Here is a tiny trained network, its code and every weight. The questions are about switching its units off for an input and a class, where a switched-off unit gives its printed mean instead of its output.

import numpy as np


def w(rows, s, z=0):
    codes = np.array(rows[::2]) - 128.0
    scale = np.full(codes.shape[1], s)
    scale[-1] = z or s
    return codes * scale


def f(y):
    return y / 2 * (1 + np.tanh(0.7978845608 * (y + 0.044715 * y**3)))


def log_softmax(a):
    a = a - a.max(-1, keepdims=True)
    return a - np.log(np.exp(a).sum(-1, keepdims=True))


def net(x, mask):
    res = np.array(x, float).reshape(1, 5) / 4 @ E
    y = f(res @ A[0][:, :-1].T + A[0][:, -1])
    res = res + np.where(mask, y, B[0][:, -1]) @ B[0][:, :-1]
    return log_softmax(res[-1] @ U[:, :-1].T + U[:, -1])


A, B = {}, {}
E = w([
[142,134,122,84,162,102,127,187,161,128,149,209],'x0',
[129,132,126,123,127,128,129,127,122,130,125,129],'x1',
[144,251,140,98,110,138,131,125,171,102,179,105],'x2',
[75,128,196,96,180,131,87,91,97,182,196,120],'x3',
[127,123,130,131,131,129,127,130,136,125,131,124],'x4',
],0.012)
A[0] = w([
[135,127,123,88,171,119,124,193,162,129,151,252,169],'n1',
[126,123,134,154,102,132,124,89,117,127,121,58,254],'n2',
[145,79,98,161,104,128,134,146,126,112,80,152,208],'n3',
[107,217,176,95,158,132,100,93,129,149,210,97,62],'n4',
[150,225,111,125,92,131,139,140,173,102,137,100,136],'n5',
[97,78,177,119,192,129,103,95,90,183,173,134,129],'n6',
],0.022,0.0084)
B[0] = w([
[180,122,135,91,229,116,99,248,203,133,147,148,225],'n1',
[41,143,119,165,54,150,165,55,56,114,120,108,197],'n2',
[164,79,121,158,118,123,184,136,132,173,87,113,187],'n3',
[172,32,98,171,120,120,209,161,135,172,55,124,251],'n4',
[166,225,157,108,78,135,148,115,130,82,176,134,227],'n5',
[29,122,129,98,149,133,17,101,111,117,161,129,228],'n6',
],0.015,0.029)
U = w([
[142,43,88,206,84,155,217,73,82,165,11,109,253],'0',
[206,24,106,137,188,109,191,188,169,175,50,162,200],'1',
[151,255,163,145,64,173,174,45,93,41,152,119,105],'2',
[216,242,176,72,135,128,133,166,179,59,181,165,23],'3',
[41,117,135,122,110,170,37,37,63,105,143,126,57],'4',
[106,113,151,66,210,123,2,140,149,116,173,169,34],'5',
],0.0051,0.0032)

Each question gives the input, the list of numbers given to net, and the class t.
The units are the neurons (one row each of A and B). Each row of codes is followed by its name. A weight is (code - 128) times the scale printed after its matrix; where a second scale follows, it is the last column's (A, B and U).
mask holds one flag per neuron, in row order. A switched-off neuron (its flag False) gives its mean, the last column of its row in B, instead of its output. The means were averaged over made-up inputs and are rounded, as every weight is.
A unit's drop is (log p(t) with every unit on - log p(t) with that unit switched off) / (log p(t) with every unit on - log p(t) with every unit switched off).
The circuit of an input: a set's keep is (log p(t) with only the set's units on - log p(t) with every unit switched off) / (log p(t) with every unit on - log p(t) with every unit switched off). Starting from all 6 units, units are removed one at a time, each time the one whose removal leaves the highest keep (on an exact tie, the one counted first), for as long as the keep stays at least 0.8.
units of the circuit, in order: the units of the circuit, biggest drop first
most important unit: the unit with the biggest drop
k most important neurons: the k neurons with the biggest drops, biggest first
drop of u: that unit's drop, to one decimal
input [-2,3,8,5,-2], class 0: most important unit	n4
input [5,-4,1,-1,-3], class 3: 2 most important neurons	[n4 n6]
input [0,-1,7,-1,-4], class 2: units of the circuit, in order	[n5 n1]
input [-1,2,-1,1,-8], class 4: units of the circuit, in order	[n4 n1]
input [-2,-2,-1,0,-8], class 0: 3 most important neurons	[n5 n6 n1]
input [8,4,-6,1,-1], class 5: 2 most important neurons	[n4 n6]
input [-7,-2,1,-8,-3], class 2: 2 most important neurons	[n4 n5]
input [1,3,0,8,3], class 5: 2 most important neurons	[n6 n2]
input [0,6,-1,6,-1], class 4: 2 most important neurons	[n6 n1]
input [-5,5,1,-8,-4], class 2: 2 most important neurons	[n4 n5]
input [8,-8,0,5,-7], class 5: 2 most important neurons	[n6 n3]
input [-6,-8,2,-1,6], class 2: 2 most important neurons	[n4 n6]
input [-8,2,0,2,-1], class 4: 3 most important neurons	[n4 n3 n5]
input [-2,-7,-5,-4,2], class 0: most important neuron	[n1]
input [2,3,7,7,3], class 1: 2 most important neurons	[n4 n2]
input [8,-5,2,-7,-7], class 3: 2 most important neurons	[n4 n5]
input [7,-8,7,-6,8], class 3: drop of n1	0.0
input [1,6,4,-6,-8], class 3: drop of n2	0.7
input [-2,7,-5,3,-6], class 4: drop of n1	0.1
input [3,4,0,3,-3], class 5: most important unit	n3
